Here is a tiny trained network, its code and every weight. The questions are about switching its units off for an input and a class, where a switched-off unit gives its printed mean instead of its output.

import numpy as np


def w(rows, s, z=0):
    codes = np.array(rows[::2]) - 128.0
    scale = np.full(codes.shape[1], s)
    scale[-1] = z or s
    return codes * scale


def f(y):
    return np.maximum(y, 0)


def log_softmax(a):
    a = a - a.max(-1, keepdims=True)
    return a - np.log(np.exp(a).sum(-1, keepdims=True))


def net(x, mask):
    res = np.array(x, float).reshape(1, 2) / 4 @ E
    y = f(res @ A[0][:, :-1].T + A[0][:, -1])
    res = res + np.where(mask, y, B[0][:, -1]) @ B[0][:, :-1]
    return log_softmax(res[-1] @ U[:, :-1].T + U[:, -1])


A, B = {}, {}
E = w([
[193,107,94,193,79,222,100,92,196,240],'x0',
[181,26,128,206,122,2,47,164,187,220],'x1',
],0.0095)
A[0] = w([
[115,131,136,132,130,80,111,121,105,113,93],'N0',
[144,124,118,141,107,246,138,98,146,230,75],'N1',
[102,163,146,103,138,239,142,125,101,58,115],'N2',
[113,132,143,128,125,118,138,126,112,126,248],'N3',
[134,94,129,51,97,86,120,92,98,67,99],'N4',
[105,102,113,113,125,131,66,100,145,60,113],'N5',
[117,154,125,106,126,96,135,123,103,103,184],'N6',
[132,113,124,108,139,137,128,143,144,126,199],'N7',
[103,115,120,126,161,123,163,170,131,114,121],'N8',
[95,145,137,100,164,47,158,145,113,80,93],'N9',
[143,112,104,150,167,122,131,109,102,99,112],'N10',
[129,136,120,124,137,62,148,133,130,189,101],'N11',
[97,170,150,147,108,47,143,140,111,70,81],'N12',
[130,97,143,133,110,7,100,94,153,146,91],'N13',
[135,115,146,161,125,80,149,175,85,188,101],'N14',
[105,158,126,104,108,178,157,123,103,106,77],'N15',
],0.017,0.016)
B[0] = w([
[135,125,126,148,134,172,117,126,152,70,155],'N0',
[119,95,210,129,102,156,141,152,111,75,231],'N1',
[138,106,66,77,186,97,132,121,150,123,252],'N2',
[134,218,115,155,55,89,98,104,86,253,228],'N3',
[116,159,134,156,105,188,145,135,138,66,179],'N4',
[133,139,130,140,120,141,153,135,115,119,144],'N5',
[107,132,149,129,97,132,118,109,115,126,202],'N6',
[127,159,106,145,83,131,85,94,129,178,188],'N7',
[142,63,130,140,124,168,83,107,139,128,157],'N8',
[131,136,194,129,132,149,160,164,114,88,212],'N9',
[128,91,135,116,115,131,101,104,139,117,137],'N10',
[122,122,98,68,119,125,188,120,95,126,172],'N11',
[142,26,190,134,140,133,119,150,126,128,189],'N12',
[130,114,69,84,165,123,143,114,165,101,225],'N13',
[122,112,111,108,169,97,124,160,150,118,181],'N14',
[118,102,88,118,131,95,153,154,177,107,187],'N15',
],0.033,0.019)
U = w([
[148,91,7,93,148,77,178,132,190,93,154],'0',
[146,89,230,142,85,196,142,149,116,70,100],'1',
[146,182,103,155,79,100,74,89,97,209,254],'2',
[153,140,71,203,181,144,94,96,117,126,56],'3',
[151,152,87,178,205,129,131,135,162,81,58],'4',
],0.012,0.0072)

Each question gives the input, the list of numbers given to net, and the class t.
The units are the neurons (one row each of A and B). Each row of codes is followed by its name. A weight is (code - 128) times the scale printed after its matrix; where a second scale follows, it is the last column's (A, B and U).
mask holds one flag per neuron, in row order. A switched-off neuron (its flag False) gives its mean, the last column of its row in B, instead of its output. The means were averaged over made-up inputs and are rounded, as every weight is.
A unit's drop is (log p(t) with every unit on - log p(t) with that unit switched off) / (log p(t) with every unit on - log p(t) with every unit switched off).
The circuit of an input: a set's keep is (log p(t) with only the set's units on - log p(t) with every unit switched off) / (log p(t) with every unit on - log p(t) with every unit switched off). Starting from the 12 units with the biggest drops (on a tie, the unit counted first), units are removed one at a time, each time the one whose removal leaves the highest keep (on an exact tie, the one counted first), for as long as the keep stays at least 0.8.
units of the circuit, in order: the units of the circuit, biggest drop first
top k neurons: the k neurons with the biggest drops, biggest first
drop of u: that unit's drop, to one decimal
input [7,0], class 1: units of the circuit, in order	N1
input [7,6], class 1: top 2 neurons	N1; N2
input [3,-2], class 2: top 2 neurons	N9; N12
input [3,-1], class 2: top 2 neurons	N9; N12
input [-5,-4], class 1: top 2 neurons	N9; N13
input [7,5], class 1: top 2 neurons	N1; N2
input [3,-3], class 2: top 2 neurons	N13; N9
input [4,-3], class 1: top 3 neurons	N1; N13; N3
input [0,3], class 2: top 2 neurons	N2; N15
input [6,-2], class 1: drop of N1	2.3
input [-8,-5], class 1: drop of N9	1.6
input [3,2], class 2: drop of N9	0.4
